Below are the code and all the weights of a small trained network. Each question names an input and a class and asks about switching units off, where a switched-off unit gives its printed mean instead of its output.

import numpy as np


def w(rows, s, z=0):
    codes = np.array(rows[::2]) - 128.0
    scale = np.full(codes.shape[1], s)
    scale[-1] = z or s
    return codes * scale


def f(y):
    return np.maximum(y, 0)


def log_softmax(a):
    a = a - a.max(-1, keepdims=True)
    return a - np.log(np.exp(a).sum(-1, keepdims=True))


def net(x, mask):
    res = np.array(x, float).reshape(1, 6) / 4 @ E
    y = f(res @ A[0][:, :-1].T + A[0][:, -1])
    res = res + np.where(mask, y, B[0][:, -1]) @ B[0][:, :-1]
    return log_softmax(res[-1] @ U[:, :-1].T + U[:, -1])


A, B = {}, {}
E = w([
[54,175,198,243],'x0',
[131,82,33,230],'x1',
[1,182,21,95],'x2',
[127,124,129,127],'x3',
[133,138,125,128],'x4',
[121,111,133,126],'x5',
],0.0082)
A[0] = w([
[171,105,141,77,254],'neuron 1',
[6,164,107,166,112],'neuron 2',
[48,143,52,61,167],'neuron 3',
[80,176,211,212,181],'neuron 4',
[155,86,50,209,170],'neuron 5',
[100,122,97,192,98],'neuron 6',
[109,162,187,65,219],'neuron 7',
],0.022,0.0072)
B[0] = w([
[222,154,151,98,229],'neuron 1',
[115,239,179,112,224],'neuron 2',
[39,116,116,49,251],'neuron 3',
[115,105,108,252,245],'neuron 4',
[150,69,221,98,229],'neuron 5',
[158,172,174,126,178],'neuron 6',
[131,193,37,139,231],'neuron 7',
],0.032,0.018)
U = w([
[183,220,178,109,235],'0',
[211,8,163,93,112],'1',
[157,91,58,229,116],'2',
[119,2,203,219,84],'3',
[78,114,33,48,97],'4',
[56,29,178,51,165],'5',
[49,185,79,161,2],'6',
],0.0073,0.0039)

Each question gives the input, the list of numbers given to net, and the class t.
The units are the neurons (one row each of A and B). Each row of codes is followed by its name. A weight is (code - 128) times the scale printed after its matrix; where a second scale follows, it is the last column's (A, B and U).
mask holds one flag per neuron, in row order. A switched-off neuron (its flag False) gives its mean, the last column of its row in B, instead of its output. The means were averaged over made-up inputs and are rounded, as every weight is.
A unit's drop is (log p(t) with every unit on - log p(t) with that unit switched off) / (log p(t) with every unit on - log p(t) with every unit switched off).
The circuit of an input: a set's keep is (log p(t) with only the set's units on - log p(t) with every unit switched off) / (log p(t) with every unit on - log p(t) with every unit switched off). Starting from all 7 units, units are removed one at a time, each time the one whose removal leaves the highest keep (on an exact tie, the one counted first), for as long as the keep stays at least 0.8.
units of the circuit, in order: the units of the circuit, biggest drop first
unit that matters most: the unit with the biggest drop
top k neurons: the k neurons with the biggest drops, biggest first
drop of u: that unit's drop, to one decimal
input [-1,-6,6,0,1,4], class 4: top 2 neurons => neuron 3; neuron 4
input [-5,2,-2,0,-4,-2], class 1: units of the circuit, in order => neuron 2
input [1,-5,-4,-1,-7,1], class 2: units of the circuit, in order => neuron 2; neuron 5
input [5,-1,5,-5,-7,-1], class 6: top 2 neurons => neuron 1; neuron 4
input [-3,-8,1,0,-1,2], class 4: units of the circuit, in order => neuron 2; neuron 7
input [0,2,1,-7,8,-8], class 5: units of the circuit, in order => neuron 1; neuron 7
input [0,1,4,1,1,1], class 5: units of the circuit, in order => neuron 3; neuron 7
input [0,2,2,-2,0,4], class 5: units of the circuit, in order => neuron 1; neuron 7
input [3,0,2,2,-8,-6], class 6: top 2 neurons => neuron 1; neuron 5
input [-2,-1,8,2,4,-4], class 4: top 2 neurons => neuron 3; neuron 4
input [-1,5,0,0,0,0], class 1: top 2 neurons => neuron 4; neuron 3
input [-3,1,-1,1,3,7], class 1: top 2 neurons => neuron 2; neuron 7
input [1,-7,-2,-3,-2,6], class 2: top 2 neurons => neuron 2; neuron 3
input [5,-6,1,0,-7,0], class 6: units of the circuit, in order => neuron 1
input [5,-2,7,8,-8,8], class 6: top 2 neurons => neuron 3; neuron 1
input [-4,0,7,8,1,-4], class 4: top 2 neurons => neuron 5; neuron 3
input [1,7,-2,8,-7,0], class 3: top 2 neurons => neuron 1; neuron 3
input [-2,4,-4,0,3,3], class 1: drop of neuron 2 => 0.1
input [8,-3,8,-1,-6,0], class 6: drop of neuron 2 => 0.0
input [-3,0,2,-3,-5,1], class 4: unit that matters most => neuron 5
input [0,2,7,-2,-2,-5], class 5: drop of neuron 3 => 2.0
input [6,2,-3,-1,5,7], class 3: drop of neuron 7 => 0.2
